[[-35 -38 -24]
 [ -7  19 -52]
 [ 11  51 -48]
 [-24  15 -80]
 [ -8 -17 -36]]
|
[[-35 -38]
 [ -7  19]]

[[-67  49 -11  61 -33]
 [-90  50 -16 -41 -64]
 [-67  50 -11  61 -33]
 [-81  58 -14 -40 -59]]
|
[[-67  49]
 [-90  50]]

[[ 78  50  50 -51  50]
 [ 44  45  46 -42  49]
 [ 71  49  59 -49  60]
 [-48 -53 -30  52 -35]
 [ 52  60  51 -61  56]]
|
[[78 50]
 [44 45]]

[[-83  41]
 [-68  51]
 [-92  30]]
|
[[-83  41]
 [-68  51]]

[[ 11  27  76  16  18]
 [  4   3  -5 -16   5]
 [  4  11   7   2   4]]
|
[[11 27]
 [ 4  3]]

[[-12  18  -5   3   2]
 [  1  81  25 -35 -14]
 [-22  54  13  42 -44]
 [-25 -72  17  -9  37]]
|
[[-12  18]
 [  1  81]]
---
[[  1   1   2 -32 -18  52]
 [  1  -1   0 -35  56  -3]
 [ -3   3 -12 -10 -16 -18]
 [  3  -8   7  58 -21 -23]
 [  1   0  -3 -42  63 -45]
 [  1  -1   6  -3  86  15]]
|
[[ -3   3 -12 -10 -16 -18]
 [  1   0  -3 -42  63 -45]
 [  1  -1   0 -35  56  -3]
 [  1   1   2 -32 -18  52]
 [  1  -1   6  -3  86  15]
 [  3  -8   7  58 -21 -23]]

[[ 30  22 -19 -30 -52 -46 -36   7  59  -9   7]
 [ 70  47   8  16  -9 -39 -57  28 -13 -16  86]
 [-10  12  31   2  28  23 -16 -30 -20 -15 -24]
 [ 30   7   4 -44  43  57 -64 -44  13  -8  16]
 [-16 -51 -26   4  75  39 -15 -11  16  81  24]
 [-16   9   0 -15 -33  33  90  -1 -48 -75 -28]]
|
[[-16 -51 -26   4  75  39 -15 -11  16  81  24]
 [ 30  22 -19 -30 -52 -46 -36   7  59  -9   7]
 [-16   9   0 -15 -33  33  90  -1 -48 -75 -28]
 [ 30   7   4 -44  43  57 -64 -44  13  -8  16]
 [ 70  47   8  16  -9 -39 -57  28 -13 -16  86]
 [-10  12  31   2  28  23 -16 -30 -20 -15 -24]]

[[-12 -13  28  27 -25 -21  57  71]
 [-42 -43  31  32  59  -3   1   4]
 [-19 -18 -26 -50   3  21  12  -2]
 [-53 -37 -13  -5  28  21  18  21]
 [-21 -43 -28  20 -54 -11  29 -40]
 [  1  -2  -1   2   1  -1  -2   1]
 [-10   2 -12  -4  -5   1  13  -1]
 [ -1   0   2   1   0   1   2   1]
 [ -8   4  -5   4  -7  -1   0  -1]
 [ 18  10   1   8   4  11  12  29]
 [ -2   2   0   0   0  -1   1   0]
 [-21  15  -6   1 -19   0   8   6]]
|
[[-21 -43 -28  20 -54 -11  29 -40]
 [-19 -18 -26 -50   3  21  12  -2]
 [-53 -37 -13  -5  28  21  18  21]
 [-10   2 -12  -4  -5   1  13  -1]
 [-21  15  -6   1 -19   0   8   6]
 [ -8   4  -5   4  -7  -1   0  -1]
 [  1  -2  -1   2   1  -1  -2   1]
 [ -2   2   0   0   0  -1   1   0]
 [ 18  10   1   8   4  11  12  29]
 [ -1   0   2   1   0   1   2   1]
 [-12 -13  28  27 -25 -21  57  71]
 [-42 -43  31  32  59  -3   1   4]]

[[   1   -4  -43   -3   -3   -7  -48   50  -44   23  -34    3   -3]
 [   1   58  -49   -8   -5   -1   -3  -79 -101    3  -39   15   -3]
 [   3   70   -4   12    1   10  -66   73  -12  -10    3   -6    1]
 [   0   63   58    5    4   10  -27   33  -26  -19   55   -1    6]
 [  -2  -63  -62  -15    0   -7  -50   17   44   -5  -50    5    1]]
|
[[  -2  -63  -62  -15    0   -7  -50   17   44   -5  -50    5    1]
 [   1   58  -49   -8   -5   -1   -3  -79 -101    3  -39   15   -3]
 [   1   -4  -43   -3   -3   -7  -48   50  -44   23  -34    3   -3]
 [   3   70   -4   12    1   10  -66   73  -12  -10    3   -6    1]
 [   0   63   58    5    4   10  -27   33  -26  -19   55   -1    6]]

[[ -1   1  -1]
 [ -1  -1  -6]
 [-23   6  74]
 [ -2  -3  -5]
 [  0   1   2]]
|
[[ -1  -1  -6]
 [ -2  -3  -5]
 [ -1   1  -1]
 [  0   1   2]
 [-23   6  74]]

[[-90 -21 100  66 -11 -39]
 [  5  -8   1   1   4  -5]]
|
[[  5  -8   1   1   4  -5]
 [-90 -21 100  66 -11 -39]]
---
[[-97  38  -7  13  89  42  54 -50 -29  45 -29  98 -71 -28  21  30]
 [ 87  67 -12  85   2  99  93 -16 -72  37 100 -14 -44 -58  20 -60]
 [ 52  69   0 -10 -75 -68  77  73  65  -5  47 -24  70  42  39  -7]]
|
[[ 30 -97  38  -7  13  89  42  54 -50 -29  45 -29  98 -71 -28  21]
 [-60  87  67 -12  85   2  99  93 -16 -72  37 100 -14 -44 -58  20]
 [ -7  52  69   0 -10 -75 -68  77  73  65  -5  47 -24  70  42  39]]

[[-32  13 -25 -19  10  42  35]
 [ 36 -25 -24 -63  -8  -1 -19]
 [ -4 -92  53 -21 -11  21   2]]
|
[[ 35 -32  13 -25 -19  10  42]
 [-19  36 -25 -24 -63  -8  -1]
 [  2  -4 -92  53 -21 -11  21]]

[[ -1  -7   0   6  -4 -10   5   1]
 [-34  -1 -17  -1  58  35 -20   2]
 [  4  -7   2   6  -3  -2  -5  -1]
 [-20 -17 -56  63  40  56 -77  44]
 [ -2  36 -41  17 -19 -28  15  -4]
 [-38   9 -39  65  61  63 -47  39]
 [-12   5 -22   0  47  22 -23   1]
 [-38 -43 -19  86  35  47 -94  34]]
|
[[  1  -1  -7   0   6  -4 -10   5]
 [  2 -34  -1 -17  -1  58  35 -20]
 [ -1   4  -7   2   6  -3  -2  -5]
 [ 44 -20 -17 -56  63  40  56 -77]
 [ -4  -2  36 -41  17 -19 -28  15]
 [ 39 -38   9 -39  65  61  63 -47]
 [  1 -12   5 -22   0  47  22 -23]
 [ 34 -38 -43 -19  86  35  47 -94]]

[[ 13  10  -4  13  29 -10 -17   0  16  -2 -37 -15  28  -1   2]
 [-49 -20  -1  84  17   0 -14  10  49 -16 -46  29  16 -11  20]
 [-25  37  40  40  24  -7 -11  23  14   1 -63   5  40  13  34]
 [-55  -8   6  93  27   9 -10  22  43 -10 -53  35  16  -2  32]]
|
[[  2  13  10  -4  13  29 -10 -17   0  16  -2 -37 -15  28  -1]
 [ 20 -49 -20  -1  84  17   0 -14  10  49 -16 -46  29  16 -11]
 [ 34 -25  37  40  40  24  -7 -11  23  14   1 -63   5  40  13]
 [ 32 -55  -8   6  93  27   9 -10  22  43 -10 -53  35  16  -2]]

[[  8  25   7   0  -2  11]
 [  9   7   1  -2   2   4]
 [-18  17   1   3  -6   7]
 [-49 -33  73 -49  73  72]
 [-41  -7  57  47  36 -41]
 [ 51 -23  21  57  37 -63]
 [  1 -32  -5 -11  -9  -4]
 [-43  46  17 -18  -2 -12]]
|
[[ 11   8  25   7   0  -2]
 [  4   9   7   1  -2   2]
 [  7 -18  17   1   3  -6]
 [ 72 -49 -33  73 -49  73]
 [-41 -41  -7  57  47  36]
 [-63  51 -23  21  57  37]
 [ -4   1 -32  -5 -11  -9]
 [-12 -43  46  17 -18  -2]]

[[ -9 -28 -14  34  37  18 -34]
 [ 62  31  55 -69 -49 -22  21]
 [ 36  14  46 -43 -16  14   4]
 [ 76   4  25 -51 -38 -70 -12]
 [  5  50  64 -58 -44  40  55]
 [-54 -19 -52  50  21 -11  -4]
 [-19 -14 -40  28   5 -35 -11]
 [-22  35  32 -29 -35  30  54]]
|
[[-34  -9 -28 -14  34  37  18]
 [ 21  62  31  55 -69 -49 -22]
 [  4  36  14  46 -43 -16  14]
 [-12  76   4  25 -51 -38 -70]
 [ 55   5  50  64 -58 -44  40]
 [ -4 -54 -19 -52  50  21 -11]
 [-11 -19 -14 -40  28   5 -35]
 [ 54 -22  35  32 -29 -35  30]]
